Both labels of each row:
[ -2  -6   8 -13   4   1  -7  14 -16  23   1  11  19   5  93  32   6 -19
  -9  17  -9  27  -5   7  -2 -20  -2 -28   3 -13  -2  -2   6  -6 -33  -9
  10 -31 -14  -4  -3   1  48  47   7  -1  -7   8  27   0  -3  -2  -2   6
  11  13   7   8  -3  28  37  33 -13  38  -1  -3  -5   0   6  -2   0  -2
   1  -2   0  -2   4   0   1 -24  -4  -5  11   6  -4 -15  -6  -6  37  19
  -1  -6   3 -30 -13  22   7   2 -14 -11 -40   2  15   2 -17 -14  15  14
  13  16   4  10  -3  -6  -5 -20   8  -2   7  -7   7   3 -11 -32   0   0
  -6  11 -38   0   1  -8  -1  21   0  -9 -10   2] -> (84) U
[  22  -18    8  -18    4   25    1   22   -1    2    8    3   -5    3
  -50   10  -15    0   -1   -4   -1    6   -1    0  -12    0   -2  -55
   14   -4   -2   -9    2   -3  -34   -3   -3   -8   -1    0   -3   -9
    3   12    9    3    4   -5    3    5    0   -1   27    2   15   -1
    7    7   -1   19    0   16  -39  -50   -3   -7    2    5   -6    0
   -2   -7    0  -18    1   -2   -1    5   24   -4    7   -4    7  -33
   16   -8    3   -5   32   -9   -3  -18   -1   -9   14    0 -114   -9
   15  -22   42    0   -1    7  -15    0   11   -7    7  -12    6    0
    3    1    7    5   13   -4    7   12   -5    8   49  -10   -1    4
   11   16  -29    1    4    0  -13    5    1    1    4   22] -> (79) U
[  21  -12    9  -15   16   21    2   23    1   19   11    3    1    7
  -82    5  -10   -1   -6    4    7  -13    0    0   -8    3   -2  -57
   17   12    0   -7    0    1  -40   -4    3    1   -6   -1   -2   -7
   10   10    9    4   -2   13  -11    5   10   -1   21  -40    2   -1
    1    4    1   -5   -6  -11  -25  -35   -5   -1  -19    2   -1   -1
    1   -8   -3  -19   10   -3    0    5   25  -12    4    2   -5  -21
    8    4    8   -7    5  -14   -6  -13    9  -13   15    1 -114  -10
   24    5   35    7   -3    4  -18   -1   15    8    6  -26    7    6
    0   -8   -7    4   17   24  -13   11   -3   14   58  -15  -14    6
   -5   -5  -31    1    1    2  -12    0   -1    5    2   16] -> (79) U
[ 22 -17  -1 -28  11  24   1  16  -6  16   8   1   5   2 -37   3 -13  -8
   2   2  -1  -1   2   3  -3  -5 -10 -85  13   4   1 -12 -14   2 -24  -7
   2 -17  -9  33 -10  -5  14  25  11   8   9  18  -3   7   3  -1  22  49
  -7  -1  11   9  -6  -3   0 -25 -35 -11  -1 -16 -23   1  -3   3  12  -4
   3 -19  -5 -11   3  -2  33  -5  -8   4   8 -51  24  -8   3  -7  12 -14
 -15 -17   9 -10   6   0 -91  -7  15 -12  40   6  -2   8  -1  -9   8 -10
   1 -29   7  11   1 -11  -4   5  11  -2  14   8  16   1  41 -26  -7   1
  -9  25  -9  -4   1  13 -18  -3   0  -3  10   5] -> (79) U
[ 23  -1   4 -20   5  29   2  25  -2  10   6   8   8   3 -16   3  -6  -9
  -7  10  -6 -13  -2   3   0   8  -9 -81   7   8  -1 -10   5   2 -39  -5
  -3 -15   1   7   3  -7   9  23   6   6   4   4  -6   6   2  -1  22 -19
   7  10   8 -15  -7   6  10   1 -37 -23  -3  -7 -20   3  -4   1   7  -3
   0  -9  -6  -5   6   3  27   6  -7  -4  -9 -34  16 -11  12 -14  22 -15
  -7   1   8 -22   0  -3 -77  -4   3 -12  40  11   0   6 -13  -9  10  19
  -4 -16   1   5  -4  -7  -2   5  14   0   0  19  18  24  53 -40 -11   2
   0  -6 -25   2   3  -1 -16  -4   1  -1   8   4] -> (79) U
[ 17 -18   2 -34   8  11   0  24 -11  30   5   6   5   6  22  12  -2  -8
  -7   7   5  -3  -3   1  -7 -19  -9 -81  13   9   7   0  -5   0 -32  -4
   1  -6 -15   0 -11  -1  27  35  15   0  11  25 -45  -2   8   0  19  18
 -28  19   6  25  -8  -1  23 -20 -14  36  -9   2 -30  -3  -4   4  -6   4
   2 -10 -19  -6   1  -9  24 -22  -2   3  -7 -37  29   6  12  -4   2  14
 -16 -18  -1 -10 -10   3 -86  -3  14   4  15   5   3   1  -3 -13  12  -7
  22 -30   6  16  -3  -8  -8  -9  -1  10  -6   4  38  -6  11 -28  -9   1
  -8  20 -25  -4  -1  -1 -18   4   3  -8   3  -8] -> (87) U
[-16 -16  -2  -5  10  -3  -3  11 -13  16   0   5   6   8  29  11   5  -7
  -6   4  12  -4  -5  -7 -14  -2  -1 -33  36   8  -3   1  -1  -1 -26   0
   0   2 -11 -36  -5   2  28  12   5  -3  10  13 -29  -6   3   1   6 -42
 -14  20  -2  13  -6 -37   8 -22  18  30  -4  31 -19  -1  13  -3  -3   3
  -2  12  -1  -4  -8  -5  -6 -23  10  -2 -10  12  -6   3  14   3  -5  16
   5 -21  -6 -13 -13   7 -41  -1  11  22 -51   4   3  -5  -7   1  -7 -35
  28  -4   6  15  -5  -4 -13  -7   1  26 -30   9  33   5 -12   6 -20 -11
 -22 -14 -12   1  -2   4   6  10   1  -3  -5 -12] -> (87) P
[ 24   2  10 -12   6  22   3  27   4  20   8   2   8  -4 -65  14  -7  -6
 -10  12  -2  -9  -5   0  -3   7  -1 -57   6  12   0 -14   3  -3 -41  -1
   3  -1  -1   1   3  -2  10  12   7   8  -9   9   8   8  -1  -2  17 -47
  14   0   1  -7   2  15   2  -2 -33 -37  -1 -10 -18   2   1   2   4  -8
   0 -12   9   0   2   8  27  -5  -5  -8  -6 -21   6  -3   1 -14  11 -23
  -3   4  15 -24  16   2 -88  -8   1 -10  43  12   2   4 -15 -10  19  34
  -1 -15   3   4  -2 -12  -3   5  16  22  -5  14  -9  25  64 -22 -17  11
  -3 -16 -36   1  -6  -4 -12   0  -2  -3   0  15] -> (79) U
[ 24 -11   6 -30  13  19   1  17  -1  13   7   5   1   5 -25   8 -10  -7
  -1   4 -10  -8  -1   5  -5   3 -10 -97  -2   2   2 -11   0   2 -35  -4
  -2 -11  -6  16  -7  -5   8  21  14   6   5  11 -15   7   6  -3  20   6
  -3  13  13   4  -6  15  13   5 -38  -9  -5 -12 -24  -4 -11   3  -9  -4
  -1  -6  -2  -5   7   2  23  -8  -6  -1   1 -38  33  -5   8 -10  27   8
 -15  -2   2 -16  -1  -3 -74  -5   7 -12  51   7   3   6  -8  -4  13  12
  14 -16   7   7  -6  -5   0   1  13  -1   0  18  19   6  42 -38   4   7
  11   8 -29   1   3   0 -27  -4   2  -4   7   3] -> (79) U
[ -1  -3   7   2   0   9  -2  19  -8   7   2   5  14   5  59  22   3  -7
 -12  19  -6  15 -10   4  -8  -3  -1  -4  10  -5   0  -1  12  -4 -36  -1
   1 -14  -2 -32   4  -2  29  31   5   1  -7  -4  20  -2  -5  -5   6 -41
  22  14  -1  -4  -1  25  37  31 -16  -5   3   4   1   4   8  -8   4  -4
  -3  -5   0   4  -3   5  -2  -4   4 -12  -4   6 -15 -17   4  -3  25  -7
  11  -4   6 -26   2  21 -37  -4 -10  -6 -21   5   8   0 -24 -14  13  14
   8  12   0   2  -1  -4  -6 -14   9   5   1  -1  -2  22  10 -20 -13   0
  -9 -10 -40   3  -3  -6   5  16   3  -4  -4  10] -> (84) U
[  7  -5  11  -6  -2  14 -12  15 -11  24   4  12  18   7  57  33   4 -16
 -12  18  -2  27  -5   0 -11 -12  -1  -6  10  -7   2  -8   8  -5 -45  -5
   9 -24  -9 -16   4  -1  40  43   7   0  -8  -1  23   0  -2   1  11 -14
  17   1  -3   4  -4  39  43  29 -18 -19  -5   5  -1   3   8  -4  18  -7
   2 -16   2  -2   1   8   8 -20   3  -9   5  -2 -13 -17  -3  -5  32 -11
   3 -18   9 -23   0  29 -61  -4  -5  -8 -29   4   9   4 -30 -18  16  11
   8   2   5   5   4  -6  -4 -16  11   5  13  -6  -9  25  26 -32 -20   2
 -14   7 -33   1  -1  -7   0  21   0  -5  -1  14] -> (84) U
[  28   -8    2  -23    8   31    4   26   -5   16   10    6    7    6
  -24    8   -6   -7  -12    9   -2   -5   -4    1   -8    4  -10  -78
   12   10    1  -10   -4    4  -44   -4   -1  -14   -2    7   -1   -4
   17   32    7    5    1    6   -7    6    3    2   29   -1    8    6
    3    7   -9   12   16   -7  -38  -32   -1   -3  -22    1   -3   -3
   20   -6    1  -19   -3   -7    1    1   29    1   -3   -4   -7  -44
   14  -16   14  -12   20  -26   -7  -14   10  -20   12    9 -114   -8
    7  -11   39    9   -3    3  -15  -13   15    4    1  -28    2    9
    3   -9   -3    2   15    6    7   16   15   21   66  -38  -23    1
  -13    2  -25   -1    1    0  -12    2   -3   -3   10    4] -> (79) U
[ 22   9  16  -7  12  21  -2  13   2  22   8   8  10   9 -48  12  -5 -13
 -11  13  -7   0  -4   2   1   0  -1 -36   1   4   1 -12   5   3 -43  -4
   7 -10   0   4   5  -2   9  15   6   8 -10   3  22   7   0  -2  16 -44
  18  -2   2 -11   2  31  11  28 -27 -42  -4  -4  -7   2   0  -2   2 -12
   2 -10  13   0   5   9  17 -18  -7  -6   1  -4  -2 -10  -4 -11  28 -11
   3   1  11 -22   9  18 -74  -8   0  -9  13   7   4   6 -28 -12  24  34
   7  -2   2   0  -1  -4  -2  -2  17  11  11   8 -23  23  58 -34 -10  10
   1 -16 -34   4  -3   1  -7   4  -2   0   5  11] -> (79) U
[ 26  -2   9 -28  13  21  -1  13   4  13   8   6  -1   8 -53   2 -10  -8
  -7  -1  -4 -15   0   4  -2  -3 -11 -90   1   6   2 -12   2   4 -30  -5
  -1  -4  -4  20  -6  -8  -2  11   7   5   7  13 -21   4   8  -1  20  -7
  -9  10   7  -1  -5   5  -1   2 -30 -24  -8  -2 -19  -3  -9   1 -10  -6
   1  -7   2  -5   6  -3  23  -7  -6   5   1 -31  31   5   4  -6  19  10
 -14  -3  -2  -8  -4  -2 -75  -8  11  -3  43   6   1   2  -9  -5   7   7
  16 -24  19   7  -4 -11   4   6   9   3  -8  18  11   8  40 -33   4  10
  11   5 -20   1  -4  -1 -23  -4   2  -2   3   1] -> (79) U
[  32  -28    9  -25   12   31    1   29    0   13   14    4   -5    7
  -93   10  -21    3    5    0    0   -3   -4   -1  -12   -1   -4  -85
   19    4   -1  -18   -5    1  -43   -7    1   -2   -5   10   -7   -8
   12   15   15    4    4   14    2    7    5   -4   31   -4    2    0
   11   15   -4    9   -9   -1  -48  -53   -2  -11  -11    4   -7    1
   -2  -12    3  -29    6   -5    1    1   36   -8    1   -3    6  -43
   25   -1    4  -12   22  -14  -13  -19    3  -17   23   -2 -114  -14
   28  -21   61    5   -2    8  -13    1   16   -3    9  -29    9    7
   -1   -8   -3    9   19   13    1   14    6    9   67  -12   -4    7
    6   18  -37    0    2   -3  -23    0   -1   -3    6   25] -> (79) U
[  25  -50   12  -18    0  -14   -7   33  -24   27   12    3    4   11
    1   42    0   18    0   18   13   31   -1    0  -24  -22   -1  -61
   32   10    4   -2    6    0  -40   -5    6    2  -21  -63  -14    7
   62   56    6   -7   -7   21  -31   -6    0    2   18   21  -29   35
    6   65    0   57   43    3  -34   49    2    1  -10   -5    2   -6
  -11   10   -1  -17   -4   17   -3    1   33  -56   22   -6   -7  -45
   34   20   -2   -5    9   16   -7  -30    4  -34    8   12 -114   -7
   12  -36   29    8   -3    5  -11    8   22  -27   22  -22    1   18
   -1  -11  -20  -18   -3   36   13   -4    9   -3   22   37  -20   -1
   -4   45  -87   -5    5   -5   -3   19   -2  -11   -4    7] -> (87) U
[  24  -16    4  -19   15   19   -1   12   -8   28   12    2    0   10
 -114    0  -13   -1   -8   -2    7  -10    0    3   -7    2   -1  -62
   17   11   -1  -17   -8    5  -32   -7    7    1   -6   28   -3   -5
   11    9   10    3   -1   21    4    7    3    3   21    3   -6  -13
    5    8    0   -2  -19  -24  -25  -44   -6   -9  -16    6    5    0
    6  -10    4  -23   15   -4    2    1   31  -22   -6   -2    7  -33
   11    9    0   -9    4  -20  -12  -16   10  -17   18    4 -114  -12
   29   -8   37    7   -4   11  -10   -7   14    2   -2  -34    5   10
    1  -12   -3   11   17   26    1    8  -14    7   62   -9  -15    7
  -11   11  -24   -1   -2    1  -11    0   -4   -1    9   15] -> (79) U
[ 11  -9  11 -13   6   5  -5   7 -12  33   4   9  16   7  35  27   4  -9
  -9  15   3  19  -7   2  -8 -22  -6 -29  12   0  -2  -3   2  -2 -36  -9
   8 -19 -11   0  -3  15  38  42   7  -7  -5  15   9   0   2   1  10  15
 -10  11 -11  19  -1  39  34  16  -5  12  -4   9 -11  -2  10  -5   6  -2
   0  -8   2   0   1  -2  15 -36  -1  -2   3 -13  10   0  -4  -3  17  17
  -2 -14   5 -21  -8  27 -59   0  -9  -4 -28   5   5   3 -16 -14  15  -4
  12  -6   4  15  -1 -10  -6 -12   4  11  15  -6   0   2  16 -22 -14   2
 -14  18 -35  -1   0  -4  -1  10   0  -9   0  -2] -> (84) U
[ 22   1   8 -22   6  31 -11  17   4   6   7  -1   5   4  -5   9  -7 -19
  -7  -1  -4  -9  -2  -4  -2  -7 -11 -71   4   5  -2  -2   1   0 -43  -8
   2 -10  -4   9   3 -10   2  24  11   2  12  10 -23   4   5  -2  27 -15
   1   5   5  -4 -11   3  13  11 -27 -31 -11   4 -21  -1  -9   1   1  -7
  -1 -11  -8  -8   3  -1  19  -4  -5   0  -4 -25  20  -6  15  -4  24  -2
 -11 -16   4  -2  -5   6 -80  -9   9   6  19   7  -4   3 -16 -10  11   5
  19 -20   7   4   1   2   4   1  10  -7  -8  17  18  13  44 -55  -5   6
  -2   0 -13   2   1   3 -20   0   2  -1   8   5] -> (79) U
[ 19  -9   0 -27  10  36   5  25   1  13   7   7  12   5 -21  -1  -8 -13
 -10  -1   1 -16  -3  -2  -6  -1  -7 -61  15   8  -1  -2  -3   4 -39  -4
   4 -10  -6  17   0 -11   2  11  13   1  11  19 -13   4   4  -2  29 -22
   6  -6   4 -10 -11 -28   3 -19 -22 -31  -7  -4 -23   2   0   2   9 -10
  -1 -19  -2 -14   0  -2  18  10  -5  -1  -3 -24   5 -14  14  -9  10 -23
  -7 -17   6  -1   5   0 -69  -8  15  12  20   7   2   4 -12 -12   7  10
   6 -27   7   6   1 -11   5   5  18   2 -14  14  22  10  42 -48  -9   6
 -14  -5  -5   1  -3   3 -15   0   0   1   7  13] -> (79) U
[ 23 -11   5 -25   5  21   9  31   1  13   8   6  -1   4 -38   0  -8   0
  -1   2   2 -12   0   0  -2   0  -2 -69   6  -1   2  -5   0   1 -30  -2
   0   6  -7   6  -2  -6   3  12   2   1   3  14 -20   4   2  -1  26 -27
  -2   8   3   5  -2  -6  -1 -12 -33  -9  -7 -14 -18   2  -7   1  -5  -6
  -2 -16  -5  -2   4   0  25   4  -3   0  -6 -31  14  -1   9  -9   7  -5
 -12  -2   5 -10  13  -7 -83  -4  21  -6  54   7   1   4  -7  -3  15  21
   7 -26   5   3  -4  -9  -2  -1  11  11 -13  11  15  11  42 -24  -2  12
   7  -1 -29   0  -2  -1 -21  -2  -1  -3  15  11] -> (79) U
[-10   7  12  -9   3   4  -3  15  -9  25   1   8  26   6 114  25  10 -25
 -14  22 -14  15  -6   9   9 -11  -2 -16  -2 -12  -2   2   9  -5 -38   0
   7 -30 -10 -10   5   1  40  41   9   1  -9   5  25   0  -8   1  -2 -35
  19  13   1  -9  -4  13  53  29  -4  36  -4   1  -6   3  13  -4   1  -1
   1   9  -7  -7   4   0  -9  -7  -9  -9   3  20 -16 -23  -2  -5  32  11
   8   8   5 -29 -20  23  61   0 -19   6 -48   7  21   0 -19 -21  13  41
  13  19   0   7  -4  -8  -7 -23  -1  -2  -3  -6  12  17 -16 -54   0   4
  -9 -13 -33  10  -1  -8  -2  22   3  -6 -13  -3] -> (84) U
[ 10   2  10  -9   6  14  -3  29  -8  23   7   3  19  10  53  28   6 -13
 -12  22  -7  12  -5   3  -2  -7  -3 -39  12   0  -3  -6  11   2 -50  -9
   8 -22  -6 -20   6   2  40  43   7  11 -11   6  14   1  -7   0   8 -38
  14  13   0  -3  -3  34  43  20 -23   6   0   2 -11   2  13  -3   9  -3
   1  -6   1  -1  -2   7   8 -15  -1 -10  -4  -5  -5 -15   3  -2  25  -7
   4  -3  13 -34  -1  27 -49  -6  -8  -5 -14   8   9   9 -26 -17  19  27
   9   2  -1   8  -2  -8  -9 -13   8  14   2   2   5  24  29 -35 -15   2
 -11 -10 -48   1   0  -9  -2  17  -3  -4  -1   0] -> (84) U
[  21   -9    6  -23    6   22   13   29    0   23    8    4    4    8
  -44    3   -5   -4   -4    9    6  -12   -1   -3   -8    1    0  -59
   16   17    0   -3    0    6  -40   -1    7    4   -6   -4   -3   -6
    8   17   15   -1    4   15  -23    3    4   -1   24  -35   -6    8
    1    4   -5  -11    5  -16  -24  -21   -6   -7  -23    3   -4    0
    2   -5    1  -20   -2   -3    1    1   22   -3   -8   -2  -16  -31
   10    2   11   -7   -3  -18  -10  -10    8  -11   15    0 -104   -9
   23    5   38    9   -2   -2  -14   -6   19   18    7  -36    5    4
    2  -12   -2    1   14   20  -16   11    8   13   53  -30  -16   13
   -6   -6  -25    4   -3   -1  -17   -3    0   -3    7    9] -> (79) U
